Below are the code and all the weights of a small trained network. Each question names an input and a class and asks about switching units off, where a switched-off unit gives its printed mean instead of its output.

import numpy as np


def w(rows, s, z=0):
    codes = np.array(rows[::2]) - 128.0
    scale = np.full(codes.shape[1], s)
    scale[-1] = z or s
    return codes * scale


def f(y):
    return np.maximum(y, 0)


def log_softmax(a):
    a = a - a.max(-1, keepdims=True)
    return a - np.log(np.exp(a).sum(-1, keepdims=True))


def net(x, mask):
    res = np.array(x, float).reshape(1, 7) / 4 @ E
    y = f(res @ A[0][:, :-1].T + A[0][:, -1])
    res = res + np.where(mask, y, B[0][:, -1]) @ B[0][:, :-1]
    return log_softmax(res[-1] @ U[:, :-1].T + U[:, -1])


A, B = {}, {}
E = w([
[120,120,126,111],'x0',
[132,127,128,131],'x1',
[147,126,129,147],'x2',
[120,116,255,120],'x3',
[141,133,130,145],'x4',
[74,52,124,198],'x5',
[147,121,129,140],'x6',
],0.015)
A[0] = w([
[70,69,116,160,119],'neuron 1',
[100,75,114,162,85],'neuron 2',
[97,111,123,90,185],'neuron 3',
[136,90,179,109,178],'neuron 4',
[130,125,106,127,122],'neuron 5',
[153,100,115,179,247],'neuron 6',
[179,120,141,150,210],'neuron 7',
[139,142,98,181,108],'neuron 8',
[177,111,129,140,196],'neuron 9',
[195,187,127,71,176],'neuron 10',
[118,107,2,120,47],'neuron 11',
[101,135,171,127,9],'neuron 12',
[194,168,130,117,75],'neuron 13',
[82,109,96,59,201],'neuron 14',
[97,125,124,167,201],'neuron 15',
[122,126,71,144,71],'neuron 16',
[153,127,57,125,18],'neuron 17',
[117,84,122,160,131],'neuron 18',
],0.016,0.0012)
B[0] = w([
[73,93,56,104,197],'neuron 1',
[30,95,130,32,183],'neuron 2',
[93,89,152,169,148],'neuron 3',
[189,200,172,252,196],'neuron 4',
[165,209,179,167,150],'neuron 5',
[113,108,91,95,171],'neuron 6',
[153,96,151,100,155],'neuron 7',
[86,110,145,123,169],'neuron 8',
[165,134,126,85,148],'neuron 9',
[50,82,77,22,233],'neuron 10',
[228,168,191,167,249],'neuron 11',
[183,129,155,192,176],'neuron 12',
[92,97,47,133,191],'neuron 13',
[130,105,127,139,165],'neuron 14',
[36,64,21,57,164],'neuron 15',
[147,164,254,171,185],'neuron 16',
[196,134,162,187,198],'neuron 17',
[103,113,44,111,172],'neuron 18',
],0.0071,0.015)
U = w([
[71,111,5,46,255],'0',
[132,138,169,214,1],'1',
],0.013,0.0016)

Each question gives the input, the list of numbers given to net, and the class t.
The units are the neurons (one row each of A and B). Each row of codes is followed by its name. A weight is (code - 128) times the scale printed after its matrix; where a second scale follows, it is the last column's (A, B and U).
mask holds one flag per neuron, in row order. A switched-off neuron (its flag False) gives its mean, the last column of its row in B, instead of its output. The means were averaged over made-up inputs and are rounded, as every weight is.
A unit's drop is (log p(t) with every unit on - log p(t) with that unit switched off) / (log p(t) with every unit on - log p(t) with every unit switched off).
The circuit of an input: a set's keep is (log p(t) with only the set's units on - log p(t) with every unit switched off) / (log p(t) with every unit on - log p(t) with every unit switched off). Starting from the 12 units with the biggest drops (on a tie, the unit counted first), units are removed one at a time, each time the one whose removal leaves the highest keep (on an exact tie, the one counted first), for as long as the keep stays at least 0.8.
circuit, biggest first: the units of the circuit, biggest drop first
k most important neurons: the k neurons with the biggest drops, biggest first
drop of u: that unit's drop, to one decimal
input [-3,3,2,-6,7,-4,3], class 1: circuit, biggest first	neuron 11
input [4,-2,8,8,-8,8,-2], class 0: 2 most important neurons	neuron 1; neuron 2
input [2,0,-5,6,4,6,-3], class 0: 2 most important neurons	neuron 1; neuron 11
input [1,-6,-7,-6,3,4,-5], class 1: 2 most important neurons	neuron 11; neuron 16
input [-6,7,-3,2,2,-2,0], class 0: 2 most important neurons	neuron 11; neuron 16
input [4,-6,-8,3,-2,2,-5], class 1: 4 most important neurons	neuron 10; neuron 4; neuron 13; neuron 12
input [7,5,-7,6,2,-7,8], class 0: 2 most important neurons	neuron 10; neuron 11
input [-8,7,5,0,-7,-1,4], class 0: drop of neuron 16	0.2
input [-5,1,0,0,1,-1,4], class 0: drop of neuron 4	0.4
input [-3,7,3,0,-5,0,7], class 0: drop of neuron 12	0.3
